[-512  763  422  505] ans = 422

[[157  25  72 152]
 [246  10  98 168]
 [111 152 239  48]] ans = 239

[[5 5 5 4]
 [8 4 4 6]
 [2 5 7 4]] ans = 7

[ 11 204 115 136] ans = 115

[[ 585 -123  439  382]
 [ 573  138 -872 -343]
 [ 595  663  132  271]] ans = 132

[ 34 212 135 151] ans = 135

[[  60 -511  315 -806]
 [-569 -701  540  624]] ans = 540

[761 231 601 689] ans = 601
---
[[ 12 -40   9 -51 -45 -23  -2]
 [ -3   3  -5  -1   7  11   6]] | -2, -3

[ 39  -9 -34  51   5  32] | 32, 39

[[-55 -35 -17  11]
 [ -2 -31  42 -48]
 [ 42   9  22  26]] | 11, 42

[[  8  14 -34 -32  23  18 -12]
 [-28   3   3   4  12  -1 -53]] | -12, -28

[-28 -52 -60 -29 -15 -36   4] | 4, -28

[ -2 -17  56  45 -28 -26  10] | 10, -2

[-62  57  63  49] | 49, -62

[[ -4  48 -11 -53  28   8]
 [ 25  44  17 -10   5  36]] | 8, 25

[[-17   9  19 -10]
 [ 45 -33 -48  37]
 [ -3   4   3  -9]] | -10, -3

[[-20 -29 -58   2 -46]
 [ 14 -53  -2 -27  14]] | -46, 14
---
[ 47  20 -38 -33  46] Answer: 46
[42 46 22 16] Answer: 16
[-43 -28  56 -59  19] Answer: 19
[ 48 -50  44 -20  11 -11 -57] Answer: -57
[-48  -6  35  45  -4 -11] Answer: -11
[-49  45  19 -21 -37 -40] Answer: -40
[ 18 -46   1   0   8  10] Answer: 10
[ 10  33 -47  44   5  -4 -27] Answer: -27
[ 28 -45  49  21 -13   9  -1] Answer: -1
---
[[29 14 28 20 27 23]
 [14 28 24 17 22 21]
 [ 7 24 15 23  6 63]] ans = 20

[ 59  38 -18 -41 -44  11] ans = -41

[ 17 -52 -16 -11  33  20] ans = -11

[[  2  -3   6  -1   3  -4]
 [ -3   3 -12   8  -3   4]
 [ -2   0  61  -6   1  -3]] ans = -1

[ 12   4   2 -36  -2  53] ans = -36

[-19  11 -22   8  15  54] ans = 8

[[-16  32  53 -36 -44  43]
 [ 22 -14  11   4  16  15]
 [-10  18 -43  -3  -2 -21]] ans = -36

[ 6 12 22 39 61 10] ans = 39

[[ 29   4 -39  34 -33 -43]
 [ 55  33  39 -33  38  44]
 [ 28 -44  31  39  39 -16]] ans = 34
---
array([[-10.319,   6.275,   0.492,  -2.575, -14.098],
       [-10.584,  11.012,   0.636,  -1.160, -21.129],
       [-10.018,  14.597,  -0.516,  -1.041,  -7.196]]) ans = -0.516

array([[ 0.414,  0.277, -1.517, -0.901],
       [-0.148,  0.203, -0.015,  1.130]]) ans = 0.203

array([[-0.1,  0.3, -0.3, -0.6, -0.8,  0.2, -0.7],
       [ 0.3,  0.3, -2.3,  0.8,  0.1,  1.6, -2.4],
       [ 1.5,  0.7, -1.9,  0.2, -2.0,  1.1, -1.5]]) ans = -2.0

array([-0.053, -0.044,  0.158, -0.124, -0.113,  0.059, -0.037]) ans = -0.113

array([-0.534,  1.846,  0.255, -1.554,  1.289,  0.946]) ans = -1.554

array([  54.2,  -41.1,   79.5, -170.9,  129.9, -151.5,    2.3]) ans = 129.9

array([ -8.1,  -1.8,  11.4, -10.0]) ans = -1.8

array([ 0.102, -0.100,  0.001,  0.187,  0.164,  0.030]) ans = 0.187

array([-1.74,  1.42,  0.23,  0.64,  0.37, -0.27]) ans = 0.64

array([[-0.307,  1.308, -1.118,  0.117,  1.072, -1.312,  0.581],
       [ 1.844, -1.312, -0.486,  1.830, -1.310, -0.429,  1.842],
       [-1.794, -0.309,  1.599,  1.312, -0.806, -1.764, -0.218]]) ans = -0.806
---
[8095 6915 2776 5622 2891] Answer: 2776
[15 17 18 22 14 83] Answer: 18
[6 6 3 3 5 2 8] Answer: 3
[ 728 -585  -94 -160] Answer: -94
[206  74   5 227] Answer: 5
[  49  -99  949  247  590 -628] Answer: 949
